Each row is followed by its group and then its class within the group.
0.202; 0.356; -0.022; -1.655; -0.237; -0.625; 1.620; -1.994; 0.420; 0.205; 0.239; 1.479; 0.467; 0.674; -0.312; -0.089; -0.181; -0.595; 0.200; -1.671; -0.774; 1.241; 0.180; 0.305; 0.731; 0.328; -0.202; -2.031; -0.525; 0.201; 0.094; -0.921; -0.341; 0.004; 0.464; -1.031; 0.495 : (28) BB
-0.793; 0.361; -0.068; -0.437; 0.584; -0.536; -0.468; 2.264; 0.228; 0.601; 0.634; -0.170; 2.507; -0.002; -0.492; 0.640; -0.507; -1.622; -0.088; 0.986; -1.512; 2.614; -0.392; -1.058; 3.281; 0.759; -0.308; -0.726; -0.215; -0.041; -0.269; -1.013; 1.193; -0.094; -0.836; -7.863; 0.299 : (18) DL
0.084; -0.623; -1.518; -0.600; 0.059; -1.391; 2.688; -1.420; -0.271; -0.101; 0.873; -1.617; -1.218; 1.081; -0.423; 0.050; -0.174; -1.539; -0.123; 1.447; -0.658; -1.976; 0.682; -0.441; -2.979; -0.029; -0.925; 1.075; 0.155; 0.168; 0.019; 0.381; 0.239; -0.438; 0.287; 7.738; -0.076 : (29) Zn
-0.302; -0.036; 0.258; 0.523; 0.040; 0.300; -2.619; 3.677; -0.194; -0.234; -0.273; 1.312; -0.246; 1.046; 0.350; -0.363; 0.006; 3.372; -0.094; -0.638; 1.058; -1.305; 0.009; -0.589; -0.958; 0.104; 0.202; -2.385; -0.159; -0.353; 0.098; -0.934; -0.870; -0.024; -0.844; 0.605; 0.511 : (27) Pg
1.870; 0.084; 0.044; -0.179; -0.115; 0.378; -2.370; 3.284; -0.214; -0.284; -0.295; 0.508; 0.051; 1.006; 0.050; -0.479; 0.014; 3.038; -0.041; -0.991; 0.974; -2.085; 0.086; -0.300; -0.838; 0.546; 0.747; -1.271; -0.199; -0.546; 0.549; -0.657; -0.639; 0.176; -0.821; 0.621; -0.086 : (27) JT
0.448; -0.590; -1.027; -0.740; -0.052; -1.518; 2.349; -0.866; -0.404; 0.110; 0.089; -0.946; -1.526; 0.805; -0.331; -0.037; 0.560; -0.404; -0.699; 1.016; 0.457; -4.720; 0.907; -0.320; -2.304; -0.283; -0.996; 1.953; 0.013; 0.101; 0.217; -0.196; 0.052; -0.614; 0.588; 7.863; 0.034 : (29) Zn
-0.762; 0.172; 0.117; -0.115; -0.135; -0.539; -1.582; 2.934; -0.186; -0.213; 0.244; -0.554; 0.459; 1.073; 0.119; 0.013; -0.199; 2.209; -0.213; -0.111; 1.511; 1.154; 0.207; -0.333; -1.016; 0.504; 0.476; -1.031; -0.112; -0.250; 0.327; -1.159; 0.023; -0.118; -0.628; 0.002; -0.182 : (27) Pg
-1.050; -0.725; -0.666; -1.395; -0.013; -1.438; 0.055; 0.281; -0.014; -0.209; 0.065; -0.129; 0.006; 0.847; -0.125; -0.852; -0.074; -0.364; -0.277; 0.810; -0.496; -4.268; 1.074; -0.616; -0.259; 0.450; -0.435; 1.142; 0.151; 0.010; 0.046; -0.044; 0.656; -0.435; -0.108; 6.158; -1.094 : (29) Zn
0.103; -0.372; -0.879; -0.505; 0.820; -1.293; 1.885; -0.768; -0.164; -0.282; 0.096; -0.755; -0.368; 0.909; -0.345; -0.186; 0.033; -0.178; -0.390; 1.443; -0.070; -2.501; 0.470; -0.119; -1.932; -0.018; -0.808; 2.041; 0.598; -0.472; 0.183; 0.502; 0.507; -0.199; 0.011; 7.499; -0.054 : (29) Zn
0.158; 0.056; -0.290; 0.324; 0.706; 0.022; 0.393; 0.853; -1.042; 0.341; 0.731; -1.603; 2.285; 0.415; 0.014; 0.759; 0.172; -1.178; 0.297; 1.984; 0.159; 1.405; -0.057; -1.361; 0.279; 0.101; -0.250; 1.646; 0.448; 0.164; 0.545; 0.471; 0.647; -0.238; 0.019; -6.378; 1.076 : (18) DL
-0.452; -0.433; -0.602; -0.931; -0.348; -1.797; 1.247; 0.735; 0.115; 0.067; 0.235; -2.508; -1.135; 1.491; -0.217; -0.603; 0.013; 0.115; -0.517; 0.453; -0.261; -2.221; 0.451; -0.735; -2.348; 0.390; -0.937; 1.941; 0.525; -0.163; 0.597; -0.049; 0.062; -0.417; 0.327; 7.789; -0.710 : (29) Dd
-0.918; 0.003; -0.059; -0.138; -0.132; 0.099; -2.369; 3.591; -0.509; -0.506; -0.083; 1.477; 0.715; 0.755; 0.181; -0.041; -0.710; 2.870; -0.330; -0.543; 1.331; -0.620; 0.765; -0.368; -0.559; 0.354; 0.397; -2.184; 0.100; -0.094; 0.504; -1.665; -0.097; -0.013; -0.695; 1.460; 0.200 : (27) Pg
-0.918; -0.713; -0.838; -1.221; 0.423; -1.231; 1.018; -0.108; -0.550; -0.061; 0.472; 1.130; -0.791; 1.084; -0.395; -0.400; 0.269; 0.159; -0.252; 0.226; -1.157; -4.673; 0.232; -0.090; -2.659; 0.644; -0.733; 0.499; 1.540; -0.075; 0.614; 1.181; -0.165; -0.299; -0.469; 4.946; -0.263 : (29) Zn
